Below is a small trained network, with its code and all its weights. Each question gives an input and a class and asks what happens when units are switched off, that is, made to give their printed mean instead of their output.

import numpy as np


def w(rows, s, z=0):
    codes = np.array(rows[::2]) - 128.0
    scale = np.full(codes.shape[1], s)
    scale[-1] = z or s
    return codes * scale


def norm(h):
    return h / np.sqrt((h * h).mean(-1, keepdims=True) + 1e-5)


def f(y):
    return y / 2 * (1 + np.tanh(0.7978845608 * (y + 0.044715 * y**3)))


def log_softmax(a):
    a = a - a.max(-1, keepdims=True)
    return a - np.log(np.exp(a).sum(-1, keepdims=True))


def net(x, mask):
    res = np.array(x, float).reshape(1, 8) / 4 @ E
    u = 0
    for l in range(3):
        y = f(norm(res) @ A[l][:, :-1].T + A[l][:, -1])
        res = res + np.where(mask[u : u + 5], y, B[l][:, -1]) @ B[l][:, :-1]
        u += 5
    return log_softmax(norm(res)[-1] @ U[:, :-1].T + U[:, -1])


A, B = {}, {}
E = w([
[79,166,134,144,184,153,100,157],'x0',
[123,83,153,124,191,56,88,88],'x1',
[125,18,135,195,244,127,131,139],'x2',
[174,63,166,78,116,127,46,130],'x3',
[115,142,153,122,173,107,1,106],'x4',
[130,116,93,87,129,165,95,24],'x5',
[72,151,101,126,98,78,110,164],'x6',
[191,105,87,97,105,116,50,182],'x7',
],0.0056)
A[0] = w([
[245,97,85,119,190,43,173,70,194],'L0N0',
[88,25,122,111,35,3,167,128,100],'L0N1',
[98,90,76,212,250,122,43,138,184],'L0N2',
[92,140,109,86,63,168,157,2,251],'L0N3',
[163,97,128,112,85,170,97,180,226],'L0N4',
],0.0067,0.0017)
B[0] = w([
[116,187,185,231,50,113,104,85,200],'L0N0',
[189,162,126,95,159,109,35,174,194],'L0N1',
[27,175,174,46,119,118,141,124,253],'L0N2',
[154,136,125,130,92,224,194,87,239],'L0N3',
[181,157,124,103,255,121,72,110,184],'L0N4',
],0.0093,0.0046)
A[1] = w([
[160,213,254,77,210,55,175,182,253],'L1N0',
[26,50,158,98,144,84,113,91,66],'L1N1',
[100,199,36,166,113,174,97,178,111],'L1N2',
[168,83,153,126,179,94,136,89,117],'L1N3',
[111,132,137,167,166,61,168,174,152],'L1N4',
],0.0073,0.0026)
B[1] = w([
[213,65,101,182,131,187,88,149,253],'L1N0',
[45,121,201,113,254,108,113,164,171],'L1N1',
[76,144,153,181,221,84,155,123,153],'L1N2',
[70,177,127,120,147,134,162,126,130],'L1N3',
[97,117,57,191,111,163,110,101,157],'L1N4',
],0.0086,0.0078)
A[2] = w([
[73,55,114,136,155,197,99,183,200],'L2N0',
[180,135,119,54,89,105,168,2,76],'L2N1',
[85,158,164,75,35,197,101,27,147],'L2N2',
[151,144,22,136,167,130,132,152,41],'L2N3',
[201,159,143,108,91,145,186,22,252],'L2N4',
],0.0075,0.002)
B[2] = w([
[95,128,104,122,145,168,107,15,215],'L2N0',
[53,157,81,184,87,92,147,78,197],'L2N1',
[97,110,79,152,138,255,169,157,233],'L2N2',
[74,139,107,83,72,91,166,129,145],'L2N3',
[205,95,67,179,135,226,114,99,254],'L2N4',
],0.0095,0.0056)
U = w([
[105,78,245,154,83,67,132,119,4],'0',
[107,160,137,170,95,45,212,196,43],'1',
[51,101,219,60,202,117,132,111,167],'2',
[234,108,125,68,124,105,75,202,106],'3',
[158,119,78,231,104,235,173,107,205],'4',
],0.011,0.0033)

Each question gives the input, the list of numbers given to net, and the class t.
The units are the neurons (one row each of A and B). Each row of codes is followed by its name. A weight is (code - 128) times the scale printed after its matrix; where a second scale follows, it is the last column's (A, B and U).
mask holds one flag per neuron, layer by layer. A switched-off neuron (its flag False) gives its mean, the last column of its row in B, instead of its output. The means were averaged over made-up inputs and are rounded, as every weight is.
A unit's drop is (log p(t) with every unit on - log p(t) with that unit switched off) / (log p(t) with every unit on - log p(t) with every unit switched off).
The circuit of an input: a set's keep is (log p(t) with only the set's units on - log p(t) with every unit switched off) / (log p(t) with every unit on - log p(t) with every unit switched off). Starting from the 12 units with the biggest drops (on a tie, the unit counted first), units are removed one at a time, each time the one whose removal leaves the highest keep (on an exact tie, the one counted first), for as long as the keep stays at least 0.8.
units of the circuit, in order: the units of the circuit, biggest drop first
k most important neurons: the k neurons with the biggest drops, biggest first
top k neurons in layer l: the k neurons of layer l with the biggest drops, biggest first
drop of u: that unit's drop, to one decimal
input [-7,2,8,6,0,-8,5,0], class 3: most important neuron : [L0N1]
input [-6,8,8,8,-5,-4,-7,-7], class 0: top 2 neurons in layer 2 : [L2N2, L2N4]
input [0,4,5,-3,2,4,-8,3], class 2: 3 most important neurons : [L0N2, L1N1, L0N3]
input [8,-3,2,0,-8,1,8,7], class 1: top 2 neurons in layer 2 : [L2N4, L2N3]
input [4,-1,6,-8,3,-2,-6,-1], class 2: units of the circuit, in order : [L0N2, L2N4]
input [0,6,7,8,-8,-6,1,-3], class 0: 3 most important neurons : [L2N4, L2N2, L0N0]
input [6,-5,-4,-6,0,-3,0,-2], class 1: units of the circuit, in order : [L1N2, L2N4, L2N2]
input [-8,-8,3,-6,7,-6,5,7], class 3: units of the circuit, in order : [L0N4, L2N2, L2N4]
input [2,2,0,-4,-6,1,2,4], class 1: 3 most important neurons : [L2N4, L0N2, L1N0]
input [0,-4,-1,-2,5,-5,1,3], class 3: 2 most important neurons : [L0N4, L2N2]
input [3,5,-3,-1,4,-2,4,5], class 2: top 2 neurons in layer 2 : [L2N4, L2N0]
input [1,5,-4,7,5,-6,5,-1], class 3: 2 most important neurons : [L1N0, L0N1]
input [-6,3,8,-6,-3,1,4,6], class 0: 2 most important neurons : [L0N0, L2N4]
input [4,0,8,-8,1,-2,-4,2], class 2: most important neuron : [L0N2]
input [-8,-8,-1,-8,-3,-5,7,1], class 1: top 2 neurons in layer 2 : [L2N4, L2N2]
input [-1,8,0,6,-1,-6,-3,-1], class 0: 4 most important neurons : [L0N0, L2N4, L2N2, L0N3]
input [-1,-8,-4,3,0,-3,7,2], class 3: 2 most important neurons : [L0N4, L2N1]
input [-7,0,4,1,-6,-3,3,0], class 3: drop of L0N1 : 0.6
input [-3,-6,-3,3,-1,-3,-5,7], class 3: drop of L2N2 : 0.1
input [5,-1,7,-4,6,-8,7,2], class 2: units of the circuit, in order : [L0N2]
